Below is a small trained network, with its code and all its weights. Each question gives an input and a class and asks what happens when units are switched off, that is, made to give their printed mean instead of their output.

import numpy as np


def w(rows, s, z=0):
    codes = np.array(rows[::2]) - 128.0
    scale = np.full(codes.shape[1], s)
    scale[-1] = z or s
    return codes * scale


def norm(h):
    return h / np.sqrt((h * h).mean(-1, keepdims=True) + 1e-5)


def f(y):
    return np.maximum(y, 0)


def log_softmax(a):
    a = a - a.max(-1, keepdims=True)
    return a - np.log(np.exp(a).sum(-1, keepdims=True))


def net(x, mask):
    res = np.array(x, float).reshape(1, 8) / 4 @ E
    u = 0
    for l in range(2):
        y = f(norm(res) @ A[l][:, :-1].T + A[l][:, -1])
        res = res + np.where(mask[u : u + 6], y, B[l][:, -1]) @ B[l][:, :-1]
        u += 6
    return log_softmax(norm(res)[-1] @ U[:, :-1].T + U[:, -1])


A, B = {}, {}
E = w([
[198,174,109,113,118,101,132,102,127,103],'x0',
[149,196,187,128,79,143,101,73,96,138],'x1',
[90,106,79,120,122,121,123,115,115,106],'x2',
[138,106,104,178,113,120,87,212,118,149],'x3',
[150,92,188,166,90,164,177,115,157,100],'x4',
[167,122,80,171,177,130,221,116,159,214],'x5',
[164,112,115,170,185,102,123,113,100,112],'x6',
[106,85,150,188,82,78,158,1,214,182],'x7',
],0.0097)
A[0] = w([
[117,8,175,219,106,150,148,122,111,52,99],'L0N1',
[64,129,92,146,190,60,20,126,100,210,109],'L0N2',
[135,169,158,130,49,144,156,160,206,185,7],'L0N3',
[45,59,186,155,49,135,161,21,254,216,99],'L0N4',
[183,161,118,121,137,220,241,110,68,137,57],'L0N5',
[138,137,142,222,118,86,141,37,131,224,5],'L0N6',
],0.011,0.0022)
B[0] = w([
[171,110,98,150,207,172,160,184,167,133,187],'L0N1',
[199,119,110,65,132,142,74,154,217,135,186],'L0N2',
[160,140,36,163,163,180,56,138,125,127,162],'L0N3',
[37,202,122,171,110,71,238,60,168,119,253],'L0N4',
[55,140,113,142,104,83,126,81,209,135,176],'L0N5',
[247,133,134,73,152,215,50,166,129,190,205],'L0N6',
],0.011,0.014)
A[1] = w([
[35,173,105,171,144,141,160,215,132,11,170],'L1N1',
[123,178,58,112,118,58,180,124,112,214,232],'L1N2',
[178,220,151,168,215,112,188,45,164,187,254],'L1N3',
[74,102,124,52,197,71,98,166,155,75,98],'L1N4',
[49,185,157,124,32,122,28,157,51,27,212],'L1N5',
[160,155,195,40,123,193,32,126,105,29,126],'L1N6',
],0.012,0.0014)
B[1] = w([
[164,139,96,48,101,132,56,119,136,161,179],'L1N1',
[131,146,194,169,106,179,102,109,205,118,187],'L1N2',
[66,84,155,108,108,61,134,106,140,67,249],'L1N3',
[197,189,119,124,112,185,70,152,108,104,174],'L1N4',
[78,159,141,134,98,130,137,114,5,184,168],'L1N5',
[114,89,190,176,64,110,133,100,75,132,188],'L1N6',
],0.013,0.019)
U = w([
[120,129,142,125,46,122,78,109,1,126,170],'0',
[183,131,46,102,144,183,53,196,168,114,110],'1',
[69,117,140,175,104,83,167,41,222,96,188],'2',
[143,42,86,192,226,88,220,154,85,119,4],'3',
],0.0099,0.0036)

Each question gives the input, the list of numbers given to net, and the class t.
The units are the neurons (one row each of A and B). Each row of codes is followed by its name. A weight is (code - 128) times the scale printed after its matrix; where a second scale follows, it is the last column's (A, B and U).
mask holds one flag per neuron, layer by layer. A switched-off neuron (its flag False) gives its mean, the last column of its row in B, instead of its output. The means were averaged over made-up inputs and are rounded, as every weight is.
A unit's drop is (log p(t) with every unit on - log p(t) with that unit switched off) / (log p(t) with every unit on - log p(t) with every unit switched off).
The circuit of an input: a set's keep is (log p(t) with only the set's units on - log p(t) with every unit switched off) / (log p(t) with every unit on - log p(t) with every unit switched off). Starting from all 12 units, units are removed one at a time, each time the one whose removal leaves the highest keep (on an exact tie, the one counted first), for as long as the keep stays at least 0.8.
units of the circuit, in order: the units of the circuit, biggest drop first
top k neurons: the k neurons with the biggest drops, biggest first
top k neurons in layer l: the k neurons of layer l with the biggest drops, biggest first
drop of u: that unit's drop, to one decimal
input [-4,8,-1,7,-5,-2,-1,4], class 1: units of the circuit, in order -> (L0N2)
input [4,1,3,3,3,-2,4,2], class 1: units of the circuit, in order -> (L0N4, L0N1)
input [5,8,8,1,-2,0,6,2], class 0: top 2 neurons -> (L0N4, L1N6)
input [6,4,1,8,2,0,-7,2], class 1: top 2 neurons in layer 0 -> (L0N3, L0N5)
input [1,3,-4,7,-1,6,-5,0], class 1: top 3 neurons -> (L0N3, L0N4, L0N6)
input [-7,-4,-1,-4,3,-6,5,-6], class 1: top 2 neurons in layer 0 -> (L0N1, L0N6)
input [-3,-2,-8,7,4,-1,-8,1], class 1: top 2 neurons in layer 1 -> (L1N1, L1N6)
input [0,-8,-2,0,7,-6,-8,-6], class 0: units of the circuit, in order -> (L0N4, L1N6)
input [3,-8,2,-6,-7,7,5,-2], class 1: top 2 neurons in layer 1 -> (L1N4, L1N6)
input [8,-7,3,7,2,-5,8,6], class 3: top 3 neurons in layer 1 -> (L1N1, L1N2, L1N4)
input [-8,-6,8,5,5,6,2,0], class 3: top 2 neurons in layer 0 -> (L0N1, L0N5)
input [1,-4,8,8,-7,7,0,0], class 1: drop of L0N4 -> 0.4
input [-8,-6,4,-3,-2,6,5,-2], class 1: drop of L0N4 -> 0.5
input [1,4,5,-1,-6,-1,-4,1], class 0: drop of L0N4 -> 2.7
input [-1,-5,5,4,-3,0,2,1], class 1: drop of L0N1 -> 0.0
